[[119 113 122]
 [120 114 123]
 [120 113 123]
 [133  99 149]
 [121 118 126]]
:
[[119 113]
 [120 114]]

[[105 120 128 132]
 [119 123 118 131]
 [136 125 154 115]]
:
[[105 120]
 [119 123]]

[[116 126 131 138]
 [105 129 114 116]
 [105 125 116 114]]
:
[[116 126]
 [105 129]]

[[124 107 138 127]
 [127 103 137 128]
 [128 115 132 127]
 [116 107 141 122]
 [142 119 128 147]]
:
[[124 107]
 [127 103]]

[[104 142 126 116]
 [147 123 137 157]
 [135 129 129 129]
 [112 132 131 122]
 [131 128 127 128]]
:
[[104 142]
 [147 123]]

[[135 135 112 153 136]
 [137 130 112 137 138]]
:
[[135 135]
 [137 130]]

[[105 113 122 143 130]
 [136 152 143  99 140]]
:
[[105 113]
 [136 152]]

[[125 113 151 146 122]
 [139 137 108 104 135]
 [141 137 110 108 126]
 [139 133 115 109 119]
 [125 148 123 155 128]]
:
[[125 113]
 [139 137]]
---
[[111 110 136 106 115 134]
 [128 103 117 114 109 149]
 [132 131 130 104 135 106]
 [128 151 149 148 146 117]
 [111 106 106 127 116 104]]
:
[[111 110 136 106 115 134]
 [132 131 130 104 135 106]
 [111 106 106 127 116 104]]

[[127 137 119 124 123 124 119 139 124 121]
 [120 143 116 120 115 121 114 140 126 115]
 [125 133 124 125 123 125 124 132 128 123]
 [117 153 107 114 110 118 102 152 120 108]
 [131 118 137 133 136 133 138 118 131 137]
 [122 149 110 117 114 119 107 149 120 112]
 [127 130 126 127 125 126 127 130 129 125]
 [121 136 123 122 121 126 120 133 127 121]]
:
[[127 137 119 124 123 124 119 139 124 121]
 [125 133 124 125 123 125 124 132 128 123]
 [131 118 137 133 136 133 138 118 131 137]
 [127 130 126 127 125 126 127 130 129 125]]

[[134 126 115 144 129 126 119 127 118]
 [120 147 128 127 129 153 129 134 131]
 [110 132 134 125 146 136 100 130 137]]
:
[[134 126 115 144 129 126 119 127 118]
 [110 132 134 125 146 136 100 130 137]]

[[134 127 134 145 127 112 110 140 105 150 152]
 [128 129 130 138 125 118 119 137 119 136 133]
 [130 128 133 140 127 117 113 136 108 146 145]
 [117 131 130 121 129 134 123 123 119 133 125]]
:
[[134 127 134 145 127 112 110 140 105 150 152]
 [130 128 133 140 127 117 113 136 108 146 145]]

[[122 127 147 130 130 131 137 104 136]
 [148 127 132 147 139 116 143 116 112]
 [132 129 136 143 134 126 141 110 120]
 [121 128 149 130 131 132 138 100 138]]
:
[[122 127 147 130 130 131 137 104 136]
 [132 129 136 143 134 126 141 110 120]]

[[151 151 156 116]
 [129 115 121 154]]
:
[[151 151 156 116]]

[[123 130 118 140 123 129 130 131 141 113 134 139]
 [123 135 120 141 127 118 138 131 132 105 124 138]
 [133 135 138 128 129 120 122 124 132 114 113 124]
 [135 137 138 116 137 131 133 130 132 121 117 138]
 [139 137 119 119 137 122 138 123 131 115 135 131]
 [139 133 130 117 134 124 134 114 142 130 129 127]
 [129 136 114 141 136 118 133 122 131 133 118 123]]
:
[[123 130 118 140 123 129 130 131 141 113 134 139]
 [133 135 138 128 129 120 122 124 132 114 113 124]
 [139 137 119 119 137 122 138 123 131 115 135 131]
 [129 136 114 141 136 118 133 122 131 133 118 123]]

[[128 128 124]
 [108 127 138]
 [122 128 128]
 [133 127 118]
 [106 127 140]
 [132 127 118]]
:
[[128 128 124]
 [122 128 128]
 [106 127 140]]
